Below are the code and all the weights of a small trained network. Each question names an input and a class and asks about switching units off, where a switched-off unit gives its printed mean instead of its output.

import numpy as np


def w(rows, s, z=0):
    codes = np.array(rows[::2]) - 128.0
    scale = np.full(codes.shape[1], s)
    scale[-1] = z or s
    return codes * scale


def norm(h):
    return h / np.sqrt((h * h).mean(-1, keepdims=True) + 1e-5)


def f(y):
    return y / 2 * (1 + np.tanh(0.7978845608 * (y + 0.044715 * y**3)))


def log_softmax(a):
    a = a - a.max(-1, keepdims=True)
    return a - np.log(np.exp(a).sum(-1, keepdims=True))


def net(x, mask):
    res = np.array(x, float).reshape(1, 5) / 4 @ E
    u = 0
    for l in range(3):
        y = f(norm(res) @ A[l][:, :-1].T + A[l][:, -1])
        res = res + np.where(mask[u : u + 5], y, B[l][:, -1]) @ B[l][:, :-1]
        u += 5
    return log_softmax(norm(res)[-1] @ U[:, :-1].T + U[:, -1])


A, B = {}, {}
E = w([
[202,8,95],'x0',
[126,129,127],'x1',
[127,129,129],'x2',
[227,174,80],'x3',
[127,127,127],'x4',
],0.0015)
A[0] = w([
[45,253,129,3],'L0N1',
[29,78,217,55],'L0N2',
[167,176,98,2],'L0N3',
[145,107,146,158],'L0N4',
[18,65,253,49],'L0N5',
],0.0036,0.0015)
B[0] = w([
[138,36,188,208],'L0N1',
[132,216,38,208],'L0N2',
[167,147,69,68],'L0N3',
[103,133,139,159],'L0N4',
[116,254,22,255],'L0N5',
],0.0035,0.00098)
A[1] = w([
[255,157,157,2],'L1N1',
[182,160,67,159],'L1N2',
[76,146,143,206],'L1N3',
[151,37,67,186],'L1N4',
[89,240,154,250],'L1N5',
],0.0042,0.00091)
B[1] = w([
[18,202,33,167],'L1N1',
[41,81,153,168],'L1N2',
[244,115,91,169],'L1N3',
[82,195,225,226],'L1N4',
[250,3,154,255],'L1N5',
],0.003,0.0015)
A[2] = w([
[66,113,252,253],'L2N1',
[132,143,109,112],'L2N2',
[135,168,112,81],'L2N3',
[211,220,61,157],'L2N4',
[218,7,174,220],'L2N5',
],0.0026,0.00071)
B[2] = w([
[239,82,143,220],'L2N1',
[112,142,118,123],'L2N2',
[110,131,110,115],'L2N3',
[26,142,103,175],'L2N4',
[89,117,250,245],'L2N5',
],0.0026,0.0012)
U = w([
[190,54,254,253],'0',
[73,205,6,3],'1',
],0.0058,0.0005)

Each question gives the input, the list of numbers given to net, and the class t.
The units are the neurons (one row each of A and B). Each row of codes is followed by its name. A weight is (code - 128) times the scale printed after its matrix; where a second scale follows, it is the last column's (A, B and U).
mask holds one flag per neuron, layer by layer. A switched-off neuron (its flag False) gives its mean, the last column of its row in B, instead of its output. The means were averaged over made-up inputs and are rounded, as every weight is.
A unit's drop is (log p(t) with every unit on - log p(t) with that unit switched off) / (log p(t) with every unit on - log p(t) with every unit switched off).
The circuit of an input: a set's keep is (log p(t) with only the set's units on - log p(t) with every unit switched off) / (log p(t) with every unit on - log p(t) with every unit switched off). Starting from the 12 units with the biggest drops (on a tie, the unit counted first), units are removed one at a time, each time the one whose removal leaves the highest keep (on an exact tie, the one counted first), for as long as the keep stays at least 0.8.
units of the circuit, in order: the units of the circuit, biggest drop first
top k neurons: the k neurons with the biggest drops, biggest first
top k neurons in layer l: the k neurons of layer l with the biggest drops, biggest first
drop of u: that unit's drop, to one decimal
input [3,1,0,5,7], class 1: top 2 neurons : (L1N1, L1N5)
input [2,7,-4,-3,-4], class 1: units of the circuit, in order : (L0N5)
input [6,-3,5,-7,-5], class 1: units of the circuit, in order : (L0N5, L1N5)
input [5,1,1,7,-7], class 1: units of the circuit, in order : (L1N1, L1N5)
input [-6,1,-1,6,0], class 0: units of the circuit, in order : (L1N5, L0N5)
input [4,6,1,-6,3], class 1: top 2 neurons : (L0N5, L0N2)
input [6,1,1,8,-1], class 1: top 2 neurons in layer 1 : (L1N1, L1N5)
input [2,-4,5,3,-5], class 1: top 2 neurons in layer 1 : (L1N5, L1N1)
input [-8,6,2,6,5], class 0: drop of L1N5 : 0.5
input [1,3,7,-3,-3], class 1: drop of L0N5 : 0.9
input [-1,3,-6,-2,0], class 1: drop of L0N5 : 2.1
input [1,-2,-5,-4,-8], class 1: drop of L0N5 : 1.1
